Moves between objects:
n: LS->RG, QP->GF, JL->ZH, HP->MG, TP->DS, SG->PB, SJ->NC, HR->GM, GJ->NF, NL->QD, LQ->RM, GB->QQ, NR->BD, HJ->FQ, DL->CG, SF->QZ, CP->JG, ZD->CM, ZR->NT, LD->JQ, MJ->JR, TD->DL, CM->CR, RC->HJ, ZL->TZ, BR->DN, FP->LS, GM->ZD, PZ->LF, NJ->SD, FQ->BC, DM->JD, JN->HR, ZT->PP, RD->HZ, FG->GB, JH->NH, LF->NJ, MD->JN, BC->TB, JQ->GT, CG->LB, TB->BH, JR->BR, QT->HP, MQ->FJ, NQ->RZ, BH->MJ, FH->PH, QR->CT, DP->CP, RM->FG, HF->QF, SD->PQ, JG->MD, CR->HF, DN->FP, BZ->ZR, LB->JL, ZC->FL, PR->LQ, JF->TN, NS->ZG, QF->JH, RH->DJ, ZH->PR, DJ->HT, HZ->CL, RG->NS, NH->ZF, TN->QT, QZ->RD, TZ->LM, ZG->NQ, CT->SG, PP->QP, GR->HN, JP->TD, HC->GR, RZ->ZT, MG->FH, ZJ->NR, BD->JP, RF->DH, DZ->ZJ, FJ->HM, QQ->ZC, PQ->RF, MR->GJ, NT->GH, DS->LD, GH->FR, DR->DM, BM->QS, QS->MH, HT->QR, NF->ZB, GT->FB, NC->DP, SQ->FT, NZ->MR, LC->BM, HM->ZL, HN->CD, LM->LC, ML->NL, FB->QM, ZF->BZ, CD->DZ, QD->SJ, ZB->DR, CL->MQ, FR->NZ, FT->HC, QM->RC, MH->RH, PB->PZ, JD->TP, FL->SF, GF->ML, PH->SQ, DH->JF
q: LS->BZ, QP->NF, JL->SG, HP->QZ, TP->QD, SG->LB, SJ->TP, HR->RC, GJ->ZT, NL->DM, LQ->LF, GB->PQ, NR->QS, HJ->HR, DL->HT, SF->TN, CP->JQ, ZD->FQ, ZR->LS, LD->NC, MJ->HF, TD->DJ, CM->BC, RC->JN, ZL->HC, BR->JH, FP->ZF, GM->HJ, PZ->ZH, NJ->LQ, FQ->GM, DM->ML, JN->QM, ZT->MR, RD->HP, FG->SD, JH->JR, LF->PR, MD->FB, BC->ZD, JQ->DP, CG->QR, TB->CM, JR->QF, QT->SF, MQ->PH, NQ->FR, BH->CR, FH->HZ, QR->DL, DP->LD, RM->NJ, HF->BH, SD->RM, JG->GT, CR->TB, DN->NH, BZ->FP, LB->CT, ZC->DH, PR->PZ, JF->ZC, NS->NT, QF->MJ, RH->BD, ZH->PB, DJ->JP, HZ->MG, RG->ZR, NH->BR, TN->FL, QZ->QT, TZ->GR, ZG->GH, CT->CG, PP->GJ, GR->ZL, JP->RH, HC->HM, RZ->NZ, MG->RD, ZJ->BM, BD->MH, RF->GB, DZ->LC, FJ->SQ, QQ->RF, PQ->FG, MR->RZ, NT->RG, DS->SJ, GH->NS, DR->GF, BM->DZ, QS->ZJ, HT->TD, NF->PP, GT->CP, NC->DS, SQ->MQ, NZ->NQ, LC->CD, HM->FT, HN->TZ, LM->HN, ML->DR, FB->JG, ZF->DN, CD->LM, QD->JD, ZB->QP, CL->FH, FR->ZG, FT->FJ, QM->MD, MH->NR, PB->JL, JD->NL, FL->JF, GF->ZB, PH->CL, DH->QQ
f: LS->SG, QP->DH, JL->JQ, HP->JH, TP->RD, SG->DP, SJ->MG, HR->HN, GJ->GB, NL->QT, LQ->QM, GB->FQ, NR->ZB, HJ->LM, DL->TP, SF->MJ, CP->SQ, ZD->DZ, ZR->JL, LD->CL, MJ->RH, TD->JD, CM->ZJ, RC->TZ, ZL->ZG, BR->HT, FP->CT, GM->CD, PZ->JG, NJ->JN, FQ->LC, DM->SF, JN->GR, ZT->PQ, RD->BR, FG->HJ, JH->TD, LF->MD, MD->HC, BC->BM, JQ->MQ, CG->DS, TB->QS, JR->DJ, QT->QF, MQ->LS, NQ->NJ, BH->MH, FH->ZF, QR->SJ, DP->PH, RM->RC, HF->BD, SD->HR, JG->FT, CR->NR, DN->QR, BZ->LB, LB->LD, ZC->TB, PR->FB, JF->CR, NS->PZ, QF->JP, RH->ML, ZH->GT, DJ->NL, HZ->DN, RG->PB, NH->DL, TN->HF, QZ->JR, TZ->NQ, ZG->LF, CT->NC, PP->RF, GR->FR, JP->DM, HC->GH, RZ->SD, MG->NH, ZJ->NF, BD->DR, RF->ZD, DZ->GJ, FJ->RG, QQ->BC, PQ->GM, MR->FG, NT->ZH, DS->HZ, GH->PR, DR->FL, BM->PP, QS->QP, HT->QD, NF->QQ, GT->FJ, NC->FH, SQ->ZR, NZ->RM, LC->ZT, HM->NS, HN->NZ, LM->RZ, ML->TN, FB->HM, ZF->CG, CD->MR, QD->HP, ZB->ZC, CL->FP, FR->LQ, FT->NT, QM->ZL, MH->GF, PB->CP, JD->QZ, FL->BH, GF->JF, PH->BZ, DH->CM
w: LS->MQ, QP->QS, JL->ZR, HP->QD, TP->DL, SG->LS, SJ->QR, HR->SD, GJ->DZ, NL->DJ, LQ->FR, GB->GJ, NR->CR, HJ->FG, DL->NH, SF->DM, CP->PB, ZD->RF, ZR->SQ, LD->LB, MJ->SF, TD->JH, CM->DH, RC->RM, ZL->QM, BR->RD, FP->CL, GM->PQ, PZ->NS, NJ->NQ, FQ->GB, DM->JP, JN->NJ, ZT->LC, RD->TP, FG->MR, JH->HP, LF->ZG, MD->LF, BC->QQ, JQ->JL, CG->ZF, TB->ZC, JR->QZ, QT->NL, MQ->JQ, NQ->TZ, BH->FL, FH->NC, QR->DN, DP->SG, RM->NZ, HF->TN, SD->RZ, JG->PZ, CR->JF, DN->HZ, BZ->PH, LB->BZ, ZC->ZB, PR->GH, JF->GF, NS->HM, QF->QT, RH->MJ, ZH->NT, DJ->JR, HZ->DS, RG->FJ, NH->MG, TN->ML, QZ->JD, TZ->RC, ZG->ZL, CT->FP, PP->BM, GR->JN, JP->QF, HC->MD, RZ->LM, MG->SJ, ZJ->CM, BD->HF, RF->PP, DZ->ZD, FJ->GT, QQ->NF, PQ->ZT, MR->CD, NT->FT, DS->CG, GH->HC, DR->BD, BM->BC, QS->TB, HT->BR, NF->ZJ, GT->ZH, NC->CT, SQ->CP, NZ->HN, LC->FQ, HM->FB, HN->HR, LM->HJ, ML->RH, FB->PR, ZF->FH, CD->GM, QD->HT, ZB->NR, CL->LD, FR->GR, FT->JG, QM->LQ, MH->BH, PB->RG, JD->TD, FL->DR, GF->MH, PH->DP, DH->QP
c: LS->ZR, QP->ZB, JL->PB, HP->RD, TP->SJ, SG->JL, SJ->DS, HR->HJ, GJ->PP, NL->JD, LQ->NJ, GB->RF, NR->MH, HJ->GM, DL->QR, SF->QT, CP->GT, ZD->BC, ZR->RG, LD->DP, MJ->QF, TD->HT, CM->TB, RC->HR, ZL->GR, BR->NH, FP->BZ, GM->FQ, PZ->PR, NJ->RM, FQ->ZD, DM->NL, JN->RC, ZT->GJ, RD->MG, FG->PQ, JH->BR, LF->LQ, MD->QM, BC->CM, JQ->CP, CG->CT, TB->CR, JR->JH, QT->QZ, MQ->SQ, NQ->NZ, BH->HF, FH->CL, QR->CG, DP->JQ, RM->SD, HF->MJ, SD->FG, JG->FB, CR->BH, DN->ZF, BZ->LS, LB->SG, ZC->JF, PR->LF, JF->FL, NS->GH, QF->JR, RH->JP, ZH->PZ, DJ->TD, HZ->FH, RG->NT, NH->DN, TN->SF, QZ->HP, TZ->HN, ZG->FR, CT->LB, PP->NF, GR->TZ, JP->DJ, HC->ZL, RZ->MR, MG->HZ, ZJ->QS, BD->RH, RF->QQ, DZ->BM, FJ->FT, QQ->DH, PQ->GB, MR->ZT, NT->NS, DS->NC, GH->ZG, DR->ML, BM->ZJ, QS->NR, HT->DL, NF->QP, GT->JG, NC->LD, SQ->FJ, NZ->RZ, LC->DZ, HM->HC, HN->LM, LM->CD, ML->DM, FB->MD, ZF->FP, CD->LC, QD->TP, ZB->GF, CL->PH, FR->NQ, FT->HM, QM->JN, MH->BD, PB->ZH, JD->QD, FL->TN, GF->DR, PH->MQ, DH->ZC
x: LS->SQ, QP->NR, JL->RG, HP->TP, TP->QR, SG->ZR, SJ->CG, HR->FG, GJ->BM, NL->TD, LQ->NQ, GB->PP, NR->BH, HJ->PQ, DL->DN, SF->NL, CP->ZH, ZD->QQ, ZR->FJ, LD->SG, MJ->QT, TD->BR, CM->ZC, RC->SD, ZL->JN, BR->MG, FP->PH, GM->GB, PZ->GH, NJ->NZ, FQ->RF, DM->DJ, JN->RM, ZT->DZ, RD->SJ, FG->ZT, JH->RD, LF->FR, MD->LQ, BC->DH, JQ->PB, CG->FP, TB->JF, JR->HP, QT->JD, MQ->CP, NQ->HN, BH->TN, FH->LD, QR->ZF, DP->JL, RM->RZ, HF->SF, SD->MR, JG->PR, CR->FL, DN->FH, BZ->MQ, LB->LS, ZC->GF, PR->ZG, JF->DR, NS->HC, QF->QZ, RH->QF, ZH->NS, DJ->JH, HZ->NC, RG->FT, NH->HZ, TN->DM, QZ->QD, TZ->HR, ZG->GR, CT->BZ, PP->ZJ, GR->RC, JP->JR, HC->QM, RZ->CD, MG->DS, ZJ->TB, BD->MJ, RF->NF, DZ->BC, FJ->JG, QQ->QP, PQ->GJ, MR->LC, NT->HM, DS->CT, GH->ZL, DR->RH, BM->CM, QS->CR, HT->NH, NF->QS, GT->PZ, NC->LB, SQ->GT, NZ->LM, LC->ZD, HM->MD, HN->HJ, LM->GM, ML->JP, FB->LF, ZF->CL, CD->FQ, QD->DL, ZB->MH, CL->DP, FR->TZ, FT->FB, QM->NJ, MH->HF, PB->NT, JD->HT, FL->ML, GF->BD, PH->JQ, DH->ZB

The rows follow the links: the fewer symbols apart two objects are, the more alike their rows tend to be.

Here are some objects, each with a row of numbers. One shown again gets a slightly different row.
RG -> [627,91,376,-356,-293,-694,469,-157,-668,39,657,-637,371,329,-12,-29,69,-305,131,497,95,20,-459,182,259,-233,-194,84,229,161,75,417,371,-52,-604,451,-67,675,453,-62,-389]
QF -> [-417,436,-351,-306,602,1153,-535,38,404,-556,-110,192,-214,-356,170,-161,-423,-446,-198,-41,525,-738,26,-253,-216,97,219,-420,172,114,220,58,-319,-268,-190,-252,229,-358,335,227,79]
CL -> [-277,117,18,-163,-367,-713,217,-503,-159,430,132,-253,283,325,355,-152,270,-171,569,273,146,-72,-270,-751,248,-816,576,342,134,150,-547,-64,733,-244,-630,343,74,21,258,-234,57]
BD -> [24,89,-409,-354,498,722,-634,93,371,-549,157,290,-171,60,138,281,-232,221,-652,-174,589,-368,-134,-637,324,872,255,-304,4,-290,312,-56,-395,130,19,-321,372,-631,221,95,41]
FJ -> [673,38,364,-352,-264,-740,472,-93,-695,8,709,-648,301,326,-41,-9,50,-311,196,481,43,48,-456,145,267,-169,-193,48,245,140,97,426,318,-13,-553,510,-42,634,498,-45,-393]
HF -> [-34,138,-447,-381,480,794,-674,117,418,-553,122,318,-168,1,179,212,-225,143,-671,-151,607,-359,-161,-574,275,785,246,-252,-33,-239,311,-54,-438,77,18,-342,345,-612,291,90,69]
NH -> [-950,399,-395,-201,-71,280,-214,-374,383,297,-393,140,-17,-168,529,-444,155,-453,314,154,292,-314,-24,-514,-411,-978,506,65,22,298,-448,-237,99,-570,-259,-177,-54,-273,274,-26,317]
MR -> [-98,-252,323,738,-120,0,201,205,107,312,-560,272,-65,-269,-388,44,68,401,-13,-402,-661,471,577,897,-320,23,-430,153,-290,-121,-6,-186,-95,232,716,-262,-315,161,-881,-20,57]
MD -> [626,-215,71,-334,-263,-373,330,327,-462,-14,335,-347,-148,-1,-86,-167,198,-281,-131,459,-263,456,-338,859,-517,-8,-850,-188,-27,223,367,357,-621,-133,361,176,-341,621,366,168,-204]
HJ -> [-95,-319,172,610,-198,-97,204,257,112,343,-509,265,-151,-262,-321,-10,146,377,-11,-296,-665,583,484,866,-466,7,-453,155,-328,-79,-7,-210,-292,190,826,-252,-384,153,-756,-10,120]
MH -> [199,39,-103,-52,557,669,-495,92,241,-640,213,243,-41,74,-122,414,-417,330,-511,-332,424,-417,48,-526,623,1031,246,-199,77,-385,323,-37,-46,341,-121,-173,448,-486,1,50,-40]
CP -> [482,248,402,-299,-321,-662,416,-284,-605,128,579,-614,483,306,92,-90,51,-325,79,464,191,18,-480,212,259,-408,-148,140,148,139,65,379,454,-95,-685,255,-131,747,377,-147,-446]
JD -> [-589,225,-488,-205,503,843,-352,63,305,-358,-218,144,-392,-302,164,-233,-239,-517,421,-59,256,-718,97,-703,-297,-198,487,-317,267,258,-188,-77,-147,-316,-222,195,322,-582,465,284,329]
RF -> [43,-350,219,658,18,-159,-67,45,238,134,-289,405,74,98,-326,460,-3,913,-219,-589,-281,359,416,-41,536,659,114,281,-266,-509,-43,-336,231,556,406,-238,54,-341,-865,-218,80]
FB -> [777,-307,-9,-552,-407,-708,318,282,-503,22,545,-387,-120,207,69,-74,312,-188,-142,552,-113,484,-560,437,-274,105,-637,-92,-17,149,230,344,-513,-105,202,308,-233,485,594,94,-219]
HT -> [-796,144,-621,-303,140,428,-341,-95,388,-19,-307,204,-319,-141,439,-316,83,-410,399,64,249,-422,-28,-817,-366,-570,575,-134,95,259,-414,-236,-106,-459,-96,82,191,-607,451,138,442]
SG -> [-58,237,131,-404,-565,-838,199,-532,-273,493,344,-368,473,443,472,-136,373,-147,29,467,339,205,-540,-260,243,-706,195,338,-23,92,-275,47,503,-248,-572,-7,-148,447,333,-342,-212]
SF -> [-314,398,-413,-413,551,1086,-642,36,458,-520,-27,257,-144,-246,280,-59,-323,-253,-506,-28,621,-553,-76,-280,-107,344,156,-354,47,-2,318,26,-447,-190,-122,-416,212,-416,316,151,45]
JQ -> [185,323,283,-376,-476,-738,287,-480,-382,389,458,-463,551,350,367,-151,237,-225,-70,509,347,118,-554,65,217,-611,7,259,38,136,-83,197,457,-191,-648,-38,-211,630,321,-313,-361]

Each walk starts at a row. The symbols on each line, taken left to right, move it on to the next object.
Each answer is a row, close to the row of the object it stands for.
new walk
[-111,-279,248,666,-155,-31,207,214,113,338,-533,274,-79,-294,-376,-14,104,381,-11,-339,-649,526,531,880,-381,6,-444,155,-302,-78,9,-192,-178,210,753,-253,-374,141,-814,-9,80]
x w c c x n n n f x
[-515,298,-414,-178,571,1011,-385,63,298,-485,-170,153,-292,-335,104,-215,-371,-520,247,-61,293,-794,121,-563,-281,-111,401,-389,294,221,-33,19,-174,-321,-238,107,316,-507,408,320,270]
x w w w q q n w f
[-828,179,-589,-302,80,369,-308,-155,427,58,-334,222,-274,-156,488,-334,123,-396,369,102,235,-372,-33,-800,-397,-665,545,-63,86,255,-406,-240,-82,-519,-97,8,121,-557,434,91,453]
new walk
[-547,284,-462,-188,523,919,-370,66,308,-429,-187,157,-322,-320,139,-182,-318,-542,355,-58,273,-763,106,-638,-240,-165,441,-350,293,210,-99,-20,-141,-317,-249,160,327,-546,443,299,326]
f n n x c f c c n n
[796,-344,10,-540,-393,-827,355,237,-594,5,668,-441,-66,325,60,-9,335,-132,-50,552,-92,461,-573,258,-89,123,-510,-55,32,138,188,366,-360,-39,77,429,-138,462,615,61,-169]
f q q x f c
[789,-334,17,-508,-347,-824,380,216,-655,-10,680,-477,-51,325,44,13,305,-155,25,524,-80,399,-566,164,-39,97,-464,-48,87,122,160,363,-273,-30,11,532,-104,434,665,28,-216]
new walk
[-384,185,11,-54,-282,-526,209,-467,-139,383,-1,-233,264,253,295,-235,140,-267,708,214,116,-225,-132,-687,237,-916,622,264,190,219,-575,-89,783,-255,-691,361,100,-2,200,-170,106]
x c w q f f f w x q
[-143,129,0,-304,-536,-873,194,-533,-198,496,223,-273,368,442,443,-109,361,-107,262,370,271,125,-459,-608,274,-751,390,357,25,83,-437,-38,601,-233,-577,152,-49,165,327,-302,-42]
f x w q x q
[-64,184,41,-393,-567,-888,193,-547,-206,513,282,-309,423,446,477,-124,400,-109,96,422,308,143,-552,-398,272,-744,259,353,-17,66,-289,23,523,-280,-554,32,-125,332,282,-342,-136]
new walk
[-716,457,12,25,-121,-6,62,-523,89,322,-248,-142,256,-81,315,-376,30,-520,643,121,160,-434,63,-405,-85,-1116,564,181,189,324,-495,-107,655,-420,-660,87,-7,43,107,-116,139]
q c q f x w x c n
[333,289,362,-356,-420,-680,339,-419,-475,255,526,-537,555,300,210,-126,144,-292,-16,505,270,69,-517,173,240,-517,-98,180,109,146,6,289,481,-158,-704,98,-161,738,337,-230,-409]
q q c q c x c x
[825,-299,55,-511,-339,-841,401,184,-648,-26,687,-521,-27,380,15,39,250,-167,54,534,-111,377,-546,113,67,109,-403,-26,124,143,138,384,-153,23,-106,534,-43,451,643,45,-234]
new walk
[742,-67,290,-365,-278,-753,494,-16,-733,-35,730,-614,245,367,-45,0,75,-261,192,508,-4,96,-511,111,257,-78,-250,12,246,157,106,425,243,-7,-508,560,-16,592,537,-29,-346]
f f c x w w c q w
[689,-235,30,-468,-346,-546,320,289,-480,25,452,-356,-137,98,25,-132,282,-216,-167,513,-183,501,-455,670,-417,24,-764,-137,-50,195,314,374,-627,-125,306,204,-294,569,472,89,-209]
c f f q w f f q
[807,-272,116,-464,-350,-868,420,139,-664,-59,708,-542,16,395,-19,24,196,-175,146,510,-60,273,-571,65,120,78,-343,-36,170,144,149,393,-63,15,-198,594,-26,460,629,59,-261]
new walk
[406,282,397,-331,-383,-656,374,-356,-529,191,572,-599,528,325,151,-83,68,-313,7,495,249,49,-478,211,246,-460,-121,143,105,142,39,344,451,-102,-730,169,-169,735,356,-214,-447]
n w f f w c c
[643,-240,39,-386,-319,-481,341,338,-449,17,398,-377,-136,50,-3,-156,215,-279,-184,504,-240,489,-417,796,-461,26,-789,-147,-48,201,306,373,-601,-128,333,193,-327,603,446,118,-243]
f f x f q q x f
[704,-291,-5,-510,-365,-602,293,292,-482,39,484,-370,-116,173,45,-91,320,-214,-179,536,-140,514,-527,565,-336,62,-710,-112,-15,156,283,371,-582,-108,269,272,-257,527,543,113,-206]
new walk
[610,-207,122,-268,-226,-286,348,377,-457,-54,289,-330,-160,-83,-151,-177,146,-321,-64,420,-321,426,-266,942,-566,28,-827,-198,-11,255,347,401,-598,-118,364,223,-343,628,353,222,-221]
w q x f q c
[573,-210,173,-152,-171,-234,363,409,-457,-54,260,-330,-174,-155,-207,-183,112,-306,9,367,-402,368,-161,998,-591,16,-809,-196,1,245,350,379,-598,-117,378,224,-336,608,245,217,-206]
f x f f x q f f
[579,-225,182,-63,-126,-207,418,440,-454,-74,187,-322,-230,-190,-278,-181,76,-317,82,324,-462,336,-53,998,-576,38,-857,-197,56,267,291,369,-563,-93,368,331,-325,618,217,263,-162]
new walk
[-677,407,30,32,-125,-94,140,-506,44,336,-200,-144,263,-31,260,-353,6,-481,684,147,125,-394,47,-488,-31,-1075,590,198,217,317,-502,-98,712,-367,-686,152,26,29,122,-117,111]
c x w w x
[247,301,335,-379,-443,-683,293,-442,-433,296,501,-494,562,358,296,-147,199,-243,-62,495,332,102,-534,133,222,-587,-23,233,52,151,-28,228,492,-192,-715,7,-183,689,321,-263,-427]
w q w w x x f
[770,-115,233,-397,-303,-812,484,63,-738,-31,726,-612,148,370,-23,40,122,-245,182,497,-1,144,-491,102,229,-4,-262,-3,233,139,110,430,167,-5,-371,607,-38,531,568,19,-322]
